Here is a tiny trained network, its code and every weight. The questions are about switching its units off for an input and a target symbol, where a switched-off unit gives its printed mean instead of its output.

import numpy as np


def w(rows, s, z=0):
    codes = np.array(rows[::2]) - 128.0
    scale = np.full(codes.shape[1], s)
    scale[-1] = z or s
    return codes * scale


def f(y):
    return y / 2 * (1 + np.tanh(0.7978845608 * (y + 0.044715 * y**3)))


def softmax(a):
    e = np.exp(a - a.max(-1, keepdims=True))
    return e / e.sum(-1, keepdims=True)


def log_softmax(a):
    a = a - a.max(-1, keepdims=True)
    return a - np.log(np.exp(a).sum(-1, keepdims=True))


def net(x, mask):
    ids = ['ΘΛδεμτ'.index(c) for c in x.split()]
    T = len(ids)
    res = E[ids] + P[:T]
    q, k, v = (res @ M[0].T for M in (Q, K, V))
    z = softmax(np.where(np.tri(T) > 0, q @ k.T / 3**0.5, -1e9)) @ v
    res = res + np.where(mask[0], z, O[0][:, -1]) @ O[0][:, :-1]
    y = f(res @ A[0][:, :-1].T + A[0][:, -1])
    res = res + np.where(mask[1:13], y, B[0][:, -1]) @ B[0][:, :-1]
    return log_softmax(res[-1] @ U[:, :-1].T + U[:, -1])


Q, K, V, O, A, B = {}, {}, {}, {}, {}, {}
E = w([
[56,106,63,192],'Θ',
[255,50,93,11],'Λ',
[79,198,111,104],'δ',
[254,165,132,211],'ε',
[127,116,132,220],'μ',
[51,251,175,222],'τ',
],0.014)
P = w([
[2,39,194,136],'0',
[63,101,109,223],'1',
[62,171,116,90],'2',
[70,141,113,103],'3',
[101,138,92,145],'4',
[135,54,82,129],'5',
[113,117,83,109],'6',
[112,120,82,108],'7',
[121,75,74,44],'8',
[118,86,77,106],'9',
],0.0074)
Q[0] = w([
[243,139,189,98],'head 0',
[165,121,2,119],'head 0',
[83,158,151,108],'head 0',
],0.0063)
K[0] = w([
[86,254,241,190],'head 0',
[206,195,231,42],'head 0',
[188,132,211,161],'head 0',
],0.008)
V[0] = w([
[79,218,229,98],'head 0',
[206,2,63,40],'head 0',
[145,70,131,130],'head 0',
],0.0079)
O[0] = w([
[136,204,94,2,37],'head 0',
[187,158,30,148,3],'head 0',
[85,193,141,190,124],'head 0',
],0.0087,0.0022)
A[0] = w([
[131,95,238,133,253],'neuron 0',
[98,76,174,186,79],'neuron 1',
[182,84,134,205,204],'neuron 2',
[151,168,108,94,200],'neuron 3',
[86,121,85,156,123],'neuron 4',
[159,87,110,71,75],'neuron 5',
[52,251,168,117,120],'neuron 6',
[49,113,154,161,37],'neuron 7',
[69,187,105,139,196],'neuron 8',
[121,168,142,87,162],'neuron 9',
[73,121,129,119,84],'neuron 10',
[67,118,108,191,226],'neuron 11',
],0.014,0.0032)
B[0] = w([
[51,111,2,93,204],'neuron 0',
[122,154,75,151,188],'neuron 1',
[147,203,172,88,217],'neuron 2',
[159,103,184,171,140],'neuron 3',
[119,39,170,122,190],'neuron 4',
[181,169,116,164,155],'neuron 5',
[72,154,162,181,203],'neuron 6',
[96,34,94,113,192],'neuron 7',
[195,117,211,126,197],'neuron 8',
[109,67,158,208,151],'neuron 9',
[136,106,161,172,153],'neuron 10',
[122,156,172,83,252],'neuron 11',
],0.0074,0.013)
U = w([
[180,3,159,201,7],'Θ',
[225,126,172,150,254],'Λ',
[105,168,223,30,137],'δ',
[105,253,131,21,130],'ε',
[123,146,72,129,133],'μ',
[152,114,102,208,30],'τ',
],0.0071,0.005)

Each question gives the input, a string of symbols that net reads in full, and the target symbol t.
The units are the heads (3 rows each of Q, K, V and O) and the neurons (one row each of A and B). Each row of codes is followed by its name. A weight is (code - 128) times the scale printed after its matrix; where a second scale follows, it is the last column's (O, A, B and U).
mask holds one flag per unit, heads first, then neurons. A switched-off unit (its flag False) gives its mean, the last column of its rows in O or B, instead of its output. The means were averaged over made-up inputs and are rounded, as every weight is.
A unit's drop is (log p(t) with every unit on - log p(t) with that unit switched off) / (log p(t) with every unit on - log p(t) with every unit switched off).
The circuit of an input: a set's keep is (log p(t) with only the set's units on - log p(t) with every unit switched off) / (log p(t) with every unit on - log p(t) with every unit switched off). Starting from the 12 units with the biggest drops (on a tie, the unit counted first), units are removed one at a time, each time the one whose removal leaves the highest keep (on an exact tie, the one counted first), for as long as the keep stays at least 0.8.
circuit, biggest first: the units of the circuit, biggest drop first
most important unit: the unit with the biggest drop
k most important neurons: the k neurons with the biggest drops, biggest first
drop of u: that unit's drop, to one decimal
input Λ μ δ ε Λ Θ δ ε Θ, target Λ: circuit, biggest first -> [head 0; neuron 0; neuron 2; neuron 7]
input Θ Θ Λ, target Λ: circuit, biggest first -> [neuron 0; head 0]
input μ Θ Λ δ Θ δ, target Λ: circuit, biggest first -> [neuron 0; head 0]
input Θ Λ μ μ τ τ δ μ ε Θ, target Λ: 3 most important neurons -> [neuron 0; neuron 2; neuron 4]
input τ ε Θ τ Θ, target Θ: circuit, biggest first -> [neuron 7; head 0]
input ε Λ ε δ ε δ Θ δ, target Λ: most important unit -> neuron 0
input Λ τ Λ Θ δ δ ε τ, target Λ: 2 most important neurons -> [neuron 8; neuron 0]
input ε δ μ Θ, target Θ: 4 most important neurons -> [neuron 2; neuron 7; neuron 4; neuron 10]
input δ μ Θ ε, target ε: drop of neuron 7 -> 0.2
input Θ Θ ε δ ε μ, target μ: drop of neuron 1 -> 0.3
input μ Θ δ Θ δ μ, target μ: drop of neuron 9 -> 0.0
input Θ Θ Θ ε, target ε: drop of neuron 7 -> 0.1
